Below are the code and all the weights of a small trained network. Each question names an input and a class and asks about switching units off, where a switched-off unit gives its printed mean instead of its output.

import numpy as np


def w(rows, s, z=0):
    codes = np.array(rows[::2]) - 128.0
    scale = np.full(codes.shape[1], s)
    scale[-1] = z or s
    return codes * scale


def f(y):
    return y / 2 * (1 + np.tanh(0.7978845608 * (y + 0.044715 * y**3)))


def log_softmax(a):
    a = a - a.max(-1, keepdims=True)
    return a - np.log(np.exp(a).sum(-1, keepdims=True))


def net(x, mask):
    res = np.array(x, float).reshape(1, 6) / 4 @ E
    y = f(res @ A[0][:, :-1].T + A[0][:, -1])
    res = res + np.where(mask, y, B[0][:, -1]) @ B[0][:, :-1]
    return log_softmax(res[-1] @ U[:, :-1].T + U[:, -1])


A, B = {}, {}
E = w([
[6,177,162,117,124,125],'x0',
[130,124,139,124,128,124],'x1',
[130,122,141,121,126,125],'x2',
[135,112,161,100,121,123],'x3',
[126,159,112,134,21,81],'x4',
[148,157,214,179,99,193],'x5',
],0.02)
A[0] = w([
[28,163,160,125,158,125,147],'neuron 0',
[123,110,144,111,219,147,245],'neuron 1',
[74,124,179,163,144,184,150],'neuron 2',
[159,200,124,125,24,56,165],'neuron 3',
[173,110,98,127,77,85,147],'neuron 4',
[249,116,110,118,129,123,254],'neuron 5',
[21,190,147,99,139,126,152],'neuron 6',
[107,106,77,78,163,43,250],'neuron 7',
[153,157,200,194,87,215,164],'neuron 8',
[75,158,135,111,107,101,119],'neuron 9',
[86,117,115,143,154,89,127],'neuron 10',
],0.014,0.012)
B[0] = w([
[111,146,174,62,137,79,231],'neuron 0',
[106,147,79,133,222,125,235],'neuron 1',
[148,171,186,114,133,135,209],'neuron 2',
[143,74,143,137,3,117,233],'neuron 3',
[199,113,122,122,83,130,190],'neuron 4',
[185,132,92,162,156,157,252],'neuron 5',
[92,115,156,110,126,110,243],'neuron 6',
[148,111,74,66,126,81,246],'neuron 7',
[110,120,224,185,135,149,243],'neuron 8',
[63,74,152,112,139,132,181],'neuron 9',
[152,125,140,121,120,81,160],'neuron 10',
],0.019,0.024)
U = w([
[165,151,24,115,202,127,226],'0',
[191,108,60,105,82,120,155],'1',
[147,149,127,198,207,248,171],'2',
[170,121,137,222,78,168,102],'3',
[90,135,94,72,202,76,214],'4',
[73,64,97,76,87,90,12],'5',
[106,233,175,111,179,142,154],'6',
[45,103,167,161,73,133,4],'7',
],0.013,0.0032)

Each question gives the input, the list of numbers given to net, and the class t.
The units are the neurons (one row each of A and B). Each row of codes is followed by its name. A weight is (code - 128) times the scale printed after its matrix; where a second scale follows, it is the last column's (A, B and U).
mask holds one flag per neuron, in row order. A switched-off neuron (its flag False) gives its mean, the last column of its row in B, instead of its output. The means were averaged over made-up inputs and are rounded, as every weight is.
A unit's drop is (log p(t) with every unit on - log p(t) with that unit switched off) / (log p(t) with every unit on - log p(t) with every unit switched off).
The circuit of an input: a set's keep is (log p(t) with only the set's units on - log p(t) with every unit switched off) / (log p(t) with every unit on - log p(t) with every unit switched off). Starting from all 11 units, units are removed one at a time, each time the one whose removal leaves the highest keep (on an exact tie, the one counted first), for as long as the keep stays at least 0.8.
units of the circuit, in order: the units of the circuit, biggest drop first
k most important neurons: the k neurons with the biggest drops, biggest first
drop when u is switched off: that unit's drop, to one decimal
input [0,1,2,3,-7,0], class 0: units of the circuit, in order : neuron 8; neuron 6
input [3,7,-2,5,0,-4], class 4: units of the circuit, in order : neuron 3
input [2,-8,-5,-2,0,6], class 6: 3 most important neurons : neuron 3; neuron 2; neuron 9
input [-7,-3,-3,7,1,4], class 3: 2 most important neurons : neuron 1; neuron 4
input [0,-8,8,0,0,7], class 2: 2 most important neurons : neuron 3; neuron 0
input [0,4,4,-7,-4,7], class 2: 2 most important neurons : neuron 0; neuron 8
input [6,-3,1,2,-1,7], class 6: 2 most important neurons : neuron 3; neuron 2
input [-2,-1,-5,7,-4,8], class 2: drop when neuron 1 is switched off : 0.0
input [-1,-6,2,-3,-2,5], class 2: drop when neuron 2 is switched off : 0.0
input [0,-5,8,2,5,-3], class 1: drop when neuron 6 is switched off : 0.1
